Below is a small trained network, with its code and all its weights. Each question gives an input and a class and asks what happens when units are switched off, that is, made to give their printed mean instead of their output.

import numpy as np


def w(rows, s, z=0):
    codes = np.array(rows[::2]) - 128.0
    scale = np.full(codes.shape[1], s)
    scale[-1] = z or s
    return codes * scale


def f(y):
    return np.maximum(y, 0)


def log_softmax(a):
    a = a - a.max(-1, keepdims=True)
    return a - np.log(np.exp(a).sum(-1, keepdims=True))


def net(x, mask):
    res = np.array(x, float).reshape(1, 6) / 4 @ E
    y = f(res @ A[0][:, :-1].T + A[0][:, -1])
    res = res + np.where(mask, y, B[0][:, -1]) @ B[0][:, :-1]
    return log_softmax(res[-1] @ U[:, :-1].T + U[:, -1])


A, B = {}, {}
E = w([
[154,102,142,190,134,202,181,120],'x0',
[219,185,188,101,132,214,39,80],'x1',
[158,19,220,49,169,110,167,205],'x2',
[151,135,86,73,148,181,131,67],'x3',
[76,178,177,148,92,136,157,207],'x4',
[133,121,93,208,247,151,94,178],'x5',
],0.011)
A[0] = w([
[222,90,119,89,138,188,86,73,143],'n0',
[106,112,133,145,172,104,131,131,9],'n1',
[117,189,165,128,140,129,64,171,137],'n2',
[129,88,101,142,209,120,138,183,88],'n3',
[92,169,74,252,135,130,122,104,85],'n4',
[55,117,136,105,48,81,175,156,93],'n5',
[113,131,119,129,115,94,203,139,78],'n6',
[95,105,119,146,154,91,149,150,191],'n7',
[67,100,115,93,77,160,175,101,97],'n8',
[146,144,186,113,151,197,125,130,120],'n9',
[131,143,83,79,142,143,107,31,2],'n10',
[90,48,113,144,183,87,140,191,95],'n11',
[125,185,48,245,145,163,118,92,104],'n12',
[188,85,173,154,133,155,116,133,47],'n13',
[134,128,155,121,119,169,139,160,144],'n14',
[99,70,90,128,181,98,148,192,55],'n15',
[100,175,161,126,97,112,94,169,84],'n16',
[113,112,119,109,42,83,137,141,67],'n17',
[112,95,105,155,187,93,137,169,69],'n18',
[97,106,118,87,133,156,139,98,41],'n19',
[112,143,96,90,89,89,86,51,139],'n20',
[87,131,117,173,158,127,110,100,43],'n21',
],0.011,0.0042)
B[0] = w([
[208,102,166,88,196,170,189,1,251],'n0',
[107,138,104,114,180,128,126,127,155],'n1',
[200,175,130,156,119,158,51,182,180],'n2',
[170,58,99,127,189,116,92,141,219],'n3',
[9,107,108,223,98,200,54,90,213],'n4',
[32,133,217,99,77,61,233,169,235],'n5',
[93,109,117,115,126,127,179,163,189],'n6',
[99,114,113,172,167,103,148,175,207],'n7',
[115,126,78,114,102,173,225,138,184],'n8',
[181,170,169,176,159,177,142,154,196],'n9',
[189,193,35,82,125,72,154,74,203],'n10',
[149,35,83,108,206,54,105,208,253],'n11',
[44,105,55,202,52,226,72,40,235],'n12',
[127,91,177,147,173,183,124,118,180],'n13',
[128,114,143,145,135,160,150,174,166],'n14',
[143,55,50,110,174,97,119,179,229],'n15',
[128,184,139,140,103,99,75,203,166],'n16',
[55,125,192,116,57,74,148,104,191],'n17',
[132,62,32,112,178,115,92,147,203],'n18',
[118,125,106,105,128,126,170,90,148],'n19',
[150,201,43,95,110,30,110,86,207],'n20',
[113,100,102,140,133,150,110,106,155],'n21',
],0.0074,0.014)
U = w([
[210,96,233,120,199,215,128,90,119],'0',
[115,159,195,116,82,26,34,153,1],'1',
[177,207,182,147,125,181,75,254,211],'2',
[204,177,77,51,134,112,128,57,144],'3',
[68,128,89,208,99,194,82,96,172],'4',
[70,124,179,107,75,91,220,173,117],'5',
[133,47,95,129,216,84,118,205,151],'6',
],0.0095,0.0029)

Each question gives the input, the list of numbers given to net, and the class t.
The units are the neurons (one row each of A and B). Each row of codes is followed by its name. A weight is (code - 128) times the scale printed after its matrix; where a second scale follows, it is the last column's (A, B and U).
mask holds one flag per neuron, in row order. A switched-off neuron (its flag False) gives its mean, the last column of its row in B, instead of its output. The means were averaged over made-up inputs and are rounded, as every weight is.
A unit's drop is (log p(t) with every unit on - log p(t) with that unit switched off) / (log p(t) with every unit on - log p(t) with every unit switched off).
The circuit of an input: a set's keep is (log p(t) with only the set's units on - log p(t) with every unit switched off) / (log p(t) with every unit on - log p(t) with every unit switched off). Starting from the 12 units with the biggest drops (on a tie, the unit counted first), units are removed one at a time, each time the one whose removal leaves the highest keep (on an exact tie, the one counted first), for as long as the keep stays at least 0.8.
units of the circuit, in order: the units of the circuit, biggest drop first
top k neurons: the k neurons with the biggest drops, biggest first
drop when u is switched off: that unit's drop, to one decimal
input [-3,3,-2,-6,6,7], class 4: units of the circuit, in order -> [n4]
input [-4,5,6,-7,4,-4], class 2: units of the circuit, in order -> [n2, n16]
input [5,5,-6,-3,-6,-5], class 3: top 2 neurons -> [n10, n0]
input [1,-2,-1,4,6,7], class 4: top 2 neurons -> [n12, n4]
input [-4,-1,-1,2,4,3], class 4: top 2 neurons -> [n11, n15]
input [-2,-6,-7,1,-5,-8], class 5: top 2 neurons -> [n5, n17]
input [-4,-6,-6,-6,5,7], class 4: top 2 neurons -> [n4, n12]
input [4,1,6,5,-5,7], class 0: top 2 neurons -> [n0, n13]
input [-6,-3,-6,0,2,-3], class 5: drop when n17 is switched off -> 0.3
input [3,5,-3,1,-3,8], class 4: drop when n12 is switched off -> 1.3
input [2,1,8,8,-6,-4], class 0: drop when n0 is switched off -> 0.3
input [-1,7,-2,-7,4,-2], class 2: drop when n5 is switched off -> 0.0
